Below are the code and all the weights of a small trained network. Each question names an input and a class and asks about switching units off, where a switched-off unit gives its printed mean instead of its output.

import numpy as np


def w(rows, s, z=0):
    codes = np.array(rows[::2]) - 128.0
    scale = np.full(codes.shape[1], s)
    scale[-1] = z or s
    return codes * scale


def norm(h):
    return h / np.sqrt((h * h).mean(-1, keepdims=True) + 1e-5)


def f(y):
    return y / 2 * (1 + np.tanh(0.7978845608 * (y + 0.044715 * y**3)))


def log_softmax(a):
    a = a - a.max(-1, keepdims=True)
    return a - np.log(np.exp(a).sum(-1, keepdims=True))


def net(x, mask):
    res = np.array(x, float).reshape(1, 4) / 4 @ E
    u = 0
    for l in range(2):
        y = f(norm(res) @ A[l][:, :-1].T + A[l][:, -1])
        res = res + np.where(mask[u : u + 13], y, B[l][:, -1]) @ B[l][:, :-1]
        u += 13
    return log_softmax(norm(res)[-1] @ U[:, :-1].T + U[:, -1])


A, B = {}, {}
E = w([
[77,10,121,166,108,106,253,106,95,77,182],'x0',
[72,120,133,110,116,93,210,36,229,160,96],'x1',
[182,89,132,165,134,107,135,94,128,235,153],'x2',
[57,175,166,199,132,222,136,72,180,224,117],'x3',
],0.0028)
A[0] = w([
[116,147,131,152,140,136,102,169,112,120,134,80],'L0N0',
[154,200,159,235,134,242,83,177,63,177,159,50],'L0N1',
[127,153,134,165,104,145,128,175,92,109,169,73],'L0N2',
[69,166,126,95,130,102,184,21,232,190,76,117],'L0N3',
[115,66,91,193,151,129,186,13,184,213,191,23],'L0N4',
[157,68,151,141,130,116,91,197,84,95,191,4],'L0N5',
[131,33,121,159,87,97,214,134,80,97,205,117],'L0N6',
[43,183,159,130,113,210,127,155,132,50,100,99],'L0N7',
[150,177,92,91,127,161,66,180,110,55,141,111],'L0N8',
[3,131,142,162,100,176,225,47,196,119,116,110],'L0N9',
[179,182,140,154,137,101,77,49,135,212,81,56],'L0N10',
[113,173,131,154,135,133,80,164,129,93,157,78],'L0N11',
[152,108,120,111,121,126,153,121,136,131,120,134],'L0N12',
],0.0037,0.0028)
B[0] = w([
[110,159,129,132,90,122,120,122,121,136,137,127],'L0N0',
[41,63,188,97,87,107,109,135,146,185,118,203],'L0N1',
[143,185,114,106,149,137,102,111,161,172,149,133],'L0N2',
[243,222,147,127,90,181,183,157,197,135,188,237],'L0N3',
[147,184,201,170,107,63,136,111,72,111,88,194],'L0N4',
[178,174,88,157,140,160,169,104,190,119,145,155],'L0N5',
[126,80,25,98,157,168,84,84,147,169,156,237],'L0N6',
[105,86,200,150,160,146,94,114,96,175,158,186],'L0N7',
[128,183,206,235,54,121,154,93,93,98,84,205],'L0N8',
[216,152,159,143,134,33,213,60,119,24,3,255],'L0N9',
[66,110,95,119,119,208,112,199,156,143,174,158],'L0N10',
[121,146,155,170,94,113,135,138,118,128,161,138],'L0N11',
[91,116,146,141,106,128,142,114,133,112,145,133],'L0N12',
],0.0041,0.0036)
A[1] = w([
[117,150,170,186,104,146,131,135,63,174,118,69],'L1N0',
[146,204,155,41,142,93,60,199,111,51,52,41],'L1N1',
[163,191,100,81,120,132,157,144,234,209,162,29],'L1N2',
[118,10,61,108,158,60,137,98,71,113,94,110],'L1N3',
[166,41,51,143,168,110,146,83,76,125,135,107],'L1N4',
[87,127,139,129,155,143,139,131,126,151,115,105],'L1N5',
[172,73,139,65,68,65,85,137,128,133,124,168],'L1N6',
[176,189,29,139,122,97,73,192,59,70,145,6],'L1N7',
[4,30,67,78,151,121,175,129,113,60,39,18],'L1N8',
[95,29,100,103,192,145,213,73,139,201,186,103],'L1N9',
[31,134,192,165,97,151,78,77,148,190,118,110],'L1N10',
[98,116,169,136,156,144,29,168,64,194,121,104],'L1N11',
[155,189,208,150,101,66,196,98,130,45,94,75],'L1N12',
],0.0041,0.002)
B[1] = w([
[90,133,110,81,118,50,176,136,142,149,171,154],'L1N0',
[67,98,192,185,141,42,203,58,162,177,84,180],'L1N1',
[110,88,70,67,170,152,110,194,95,126,135,145],'L1N2',
[104,67,80,160,157,176,19,103,179,113,216,194],'L1N3',
[82,96,98,117,149,184,103,107,125,77,132,194],'L1N4',
[178,159,109,126,130,85,106,144,121,107,147,118],'L1N5',
[18,123,157,131,124,137,151,81,143,121,141,156],'L1N6',
[220,181,151,115,134,166,245,71,90,100,48,171],'L1N7',
[111,75,119,195,201,177,43,68,236,222,205,153],'L1N8',
[80,166,203,201,180,60,80,55,254,136,93,170],'L1N9',
[184,116,70,90,107,86,124,176,60,86,139,180],'L1N10',
[38,103,161,228,68,52,104,148,91,102,152,182],'L1N11',
[109,117,209,190,165,51,139,60,146,146,93,255],'L1N12',
],0.0039,0.0042)
U = w([
[95,117,88,10,154,99,197,199,119,161,127,2],'0',
[208,103,24,92,153,233,158,130,12,42,149,76],'1',
[71,8,60,170,224,163,37,43,212,112,212,164],'2',
[3,128,179,173,26,65,40,249,17,190,160,158],'3',
[183,204,233,182,133,52,254,45,136,109,23,184],'4',
[187,205,71,22,148,246,94,253,220,220,145,120],'5',
],0.0064,0.0041)

Each question gives the input, the list of numbers given to net, and the class t.
The units are the neurons (one row each of A and B). Each row of codes is followed by its name. A weight is (code - 128) times the scale printed after its matrix; where a second scale follows, it is the last column's (A, B and U).
mask holds one flag per neuron, layer by layer. A switched-off neuron (its flag False) gives its mean, the last column of its row in B, instead of its output. The means were averaged over made-up inputs and are rounded, as every weight is.
A unit's drop is (log p(t) with every unit on - log p(t) with that unit switched off) / (log p(t) with every unit on - log p(t) with every unit switched off).
The circuit of an input: a set's keep is (log p(t) with only the set's units on - log p(t) with every unit switched off) / (log p(t) with every unit on - log p(t) with every unit switched off). Starting from the 12 units with the biggest drops (on a tie, the unit counted first), units are removed one at a time, each time the one whose removal leaves the highest keep (on an exact tie, the one counted first), for as long as the keep stays at least 0.8.
units of the circuit, in order: the units of the circuit, biggest drop first
k most important neurons: the k neurons with the biggest drops, biggest first
k most important neurons of layer l: the k neurons of layer l with the biggest drops, biggest first
drop when u is switched off: that unit's drop, to one decimal
input [-4,8,0,-5], class 5: units of the circuit, in order => [L0N3; L0N9; L1N2]
input [-6,7,0,4], class 5: units of the circuit, in order => [L0N3; L1N2]
input [-6,-1,0,6], class 3: 2 most important neurons => [L1N11; L0N1]
input [-4,0,-1,5], class 5: 3 most important neurons => [L0N3; L1N12; L0N4]
input [0,2,5,-2], class 2: units of the circuit, in order => [L0N9]
input [-1,-6,5,-6], class 1: units of the circuit, in order => [L1N12; L1N9]
input [5,-7,5,5], class 3: 3 most important neurons => [L0N1; L0N9; L1N11]
input [6,-1,-3,4], class 2: 4 most important neurons => [L0N6; L0N8; L0N3; L1N3]
input [-8,-5,8,-5], class 3: 2 most important neurons => [L0N9; L1N11]
input [-8,-6,2,-7], class 4: 2 most important neurons => [L1N7; L1N1]
input [-4,-6,2,-1], class 3: 2 most important neurons of layer 0 => [L0N1; L0N9]
input [5,-5,-6,-1], class 1: 3 most important neurons => [L0N1; L0N8; L0N5]
input [-8,0,8,4], class 5: 2 most important neurons of layer 0 => [L0N7; L0N8]
input [6,-3,1,4], class 2: units of the circuit, in order => [L0N6]
input [-4,-4,-4,6], class 3: drop when L1N4 is switched off => 0.0
input [5,-7,-5,-2], class 1: drop when L0N9 is switched off => 0.1
input [6,-5,-7,3], class 2: drop when L0N3 is switched off => 0.2
input [-8,1,6,2], class 5: drop when L0N9 is switched off => -0.1
